Below is a small trained network, with its code and all its weights. Each question gives an input and a target symbol and asks what happens when units are switched off, that is, made to give their printed mean instead of their output.

import numpy as np


def w(rows, s, z=0):
    codes = np.array(rows[::2]) - 128.0
    scale = np.full(codes.shape[1], s)
    scale[-1] = z or s
    return codes * scale


def f(y):
    return np.maximum(y, 0)


def softmax(a):
    e = np.exp(a - a.max(-1, keepdims=True))
    return e / e.sum(-1, keepdims=True)


def log_softmax(a):
    a = a - a.max(-1, keepdims=True)
    return a - np.log(np.exp(a).sum(-1, keepdims=True))


def net(x, mask):
    ids = ['δεζηλτφ'.index(c) for c in x.split()]
    T = len(ids)
    res = E[ids] + P[:T]
    u = 0
    for l in range(2):
        q, k, v = (res @ M[l].T for M in (Q, K, V))
        z = softmax(np.where(np.tri(T) > 0, q @ k.T / 2**0.5, -1e9)) @ v
        res = res + np.where(mask[u], z, O[l][:, -1]) @ O[l][:, :-1]
        u += 1
        y = f(res @ A[l][:, :-1].T + A[l][:, -1])
        res = res + np.where(mask[u : u + 12], y, B[l][:, -1]) @ B[l][:, :-1]
        u += 12
    return log_softmax(res[-1] @ U[:, :-1].T + U[:, -1])


Q, K, V, O, A, B = {}, {}, {}, {}, {}, {}
E = w([
[154,234,172],'δ',
[143,142,250],'ε',
[147,113,200],'ζ',
[233,193,128],'η',
[149,121,41],'λ',
[191,111,54],'τ',
[108,87,69],'φ',
],0.018)
P = w([
[254,25,91],'0',
[137,216,137],'1',
[117,218,126],'2',
[144,157,109],'3',
[133,166,119],'4',
[131,164,119],'5',
[138,163,112],'6',
[136,156,112],'7',
[149,162,118],'8',
[149,128,115],'9',
[149,115,114],'10',
[155,138,110],'11',
],0.0069)
Q[0] = w([
[106,245,110],'L0H0',
[47,200,131],'L0H0',
],0.011)
K[0] = w([
[89,68,128],'L0H0',
[59,2,6],'L0H0',
],0.0097)
V[0] = w([
[130,254,137],'L0H0',
[139,82,130],'L0H0',
],0.0066)
O[0] = w([
[77,248,167,254],'L0H0',
[45,245,176,103],'L0H0',
],0.011,0.0027)
A[0] = w([
[58,201,132,154],'L0N0',
[102,137,217,255],'L0N1',
[170,211,168,176],'L0N2',
[225,168,50,224],'L0N3',
[116,6,101,101],'L0N4',
[101,92,128,85],'L0N5',
[172,133,172,208],'L0N6',
[97,76,130,65],'L0N7',
[70,16,157,55],'L0N8',
[54,98,207,96],'L0N9',
[177,98,180,107],'L0N10',
[183,158,74,221],'L0N11',
],0.012,0.0058)
B[0] = w([
[200,72,104,179],'L0N0',
[126,10,131,209],'L0N1',
[60,74,130,246],'L0N2',
[63,105,56,246],'L0N3',
[165,206,53,144],'L0N4',
[127,145,96,129],'L0N5',
[129,38,65,196],'L0N6',
[119,255,141,129],'L0N7',
[103,174,70,131],'L0N8',
[67,117,144,149],'L0N9',
[110,98,63,151],'L0N10',
[88,45,52,215],'L0N11',
],0.007,0.013)
Q[1] = w([
[124,166,164],'L1H0',
[247,204,172],'L1H0',
],0.013)
K[1] = w([
[2,166,148],'L1H0',
[37,171,155],'L1H0',
],0.0095)
V[1] = w([
[254,26,152],'L1H0',
[103,136,176],'L1H0',
],0.0084)
O[1] = w([
[38,254,156,205],'L1H0',
[20,52,58,2],'L1H0',
],0.0079,0.014)
A[1] = w([
[151,145,68,142],'L1N0',
[200,125,128,136],'L1N1',
[212,83,97,24],'L1N2',
[201,132,134,147],'L1N3',
[55,166,152,213],'L1N4',
[152,190,177,254],'L1N5',
[209,187,91,47],'L1N6',
[164,198,9,123],'L1N7',
[158,144,70,120],'L1N8',
[185,169,2,161],'L1N9',
[170,40,82,112],'L1N10',
[201,211,60,98],'L1N11',
],0.0083,0.0056)
B[1] = w([
[110,166,193,185],'L1N0',
[127,165,2,158],'L1N1',
[96,165,101,157],'L1N2',
[186,157,68,159],'L1N3',
[242,190,45,192],'L1N4',
[222,111,157,169],'L1N5',
[138,62,52,156],'L1N6',
[115,36,243,238],'L1N7',
[112,154,145,176],'L1N8',
[61,202,232,249],'L1N9',
[67,138,92,188],'L1N10',
[211,181,89,192],'L1N11',
],0.0057,0.012)
U = w([
[190,112,1,239],'δ',
[104,94,220,94],'ε',
[175,119,180,246],'ζ',
[50,85,124,84],'η',
[112,187,187,77],'λ',
[84,173,142,2],'τ',
[192,182,164,94],'φ',
],0.0076,0.0034)

Each question gives the input, a string of symbols that net reads in full, and the target symbol t.
The units are the heads (2 rows each of Q, K, V and O) and the neurons (one row each of A and B). Each row of codes is followed by its name. A weight is (code - 128) times the scale printed after its matrix; where a second scale follows, it is the last column's (O, A, B and U).
mask holds one flag per unit, layer by layer, with each layer's heads first. A switched-off unit (its flag False) gives its mean, the last column of its rows in O or B, instead of its output. The means were averaged over made-up inputs and are rounded, as every weight is.
A unit's drop is (log p(t) with every unit on - log p(t) with that unit switched off) / (log p(t) with every unit on - log p(t) with every unit switched off).
The circuit of an input: a set's keep is (log p(t) with only the set's units on - log p(t) with every unit switched off) / (log p(t) with every unit on - log p(t) with every unit switched off). Starting from the 12 units with the biggest drops (on a tie, the unit counted first), units are removed one at a time, each time the one whose removal leaves the highest keep (on an exact tie, the one counted first), for as long as the keep stays at least 0.8.
circuit, biggest first: the units of the circuit, biggest drop first
most important unit: the unit with the biggest drop
top k neurons: the k neurons with the biggest drops, biggest first
k most important neurons of layer l: the k neurons of layer l with the biggest drops, biggest first
drop when u is switched off: that unit's drop, to one decimal
input ε ζ η λ λ, target λ: circuit, biggest first -> L0N1, L0N6, L1H0
input ε η η δ, target δ: top 2 neurons -> L1N4, L1N9
input φ δ η δ φ φ ζ δ φ τ δ ζ, target δ: circuit, biggest first -> L1N9, L1N7
input δ ζ δ τ φ δ φ δ, target δ: top 3 neurons -> L1N9, L1N7, L0N2
input δ η ε τ δ δ ε λ λ δ δ δ, target η: most important unit -> L1H0
input δ φ ζ δ λ ζ ζ φ ε ζ λ ε, target η: circuit, biggest first -> L1H0, L0N1, L0N6
input δ δ ζ δ, target η: circuit, biggest first -> L1H0, L0N2
input ε δ λ φ τ λ, target τ: circuit, biggest first -> L1H0, L0N1, L0N6
input δ η ζ ζ δ ε λ δ λ, target η: 2 most important neurons of layer 0 -> L0N11, L0N3
input φ ε ζ, target δ: 3 most important neurons of layer 0 -> L0N4, L0N8, L0N1
input δ ζ τ φ λ λ λ ε λ ε, target η: top 2 neurons -> L0N1, L0N6
input ζ φ λ φ, target λ: 2 most important neurons of layer 1 -> L1N9, L1N7
input τ ζ τ η λ, target φ: top 2 neurons -> L0N2, L1N11
input φ λ φ δ ζ λ ε, target δ: 3 most important neurons of layer 0 -> L0N4, L0N8, L0N1
input δ δ ζ δ δ δ η τ η, target η: most important unit -> L0N2
input ζ φ δ ζ φ, target λ: top 2 neurons -> L0N2, L0N1
input δ τ η δ φ ε δ φ ζ φ τ, target η: drop when L0H0 is switched off -> 0.2
input ε τ η, target τ: drop when L0N1 is switched off -> 0.5
input δ ζ φ ε φ φ ζ δ δ λ φ τ, target η: drop when L0N0 is switched off -> 0.0
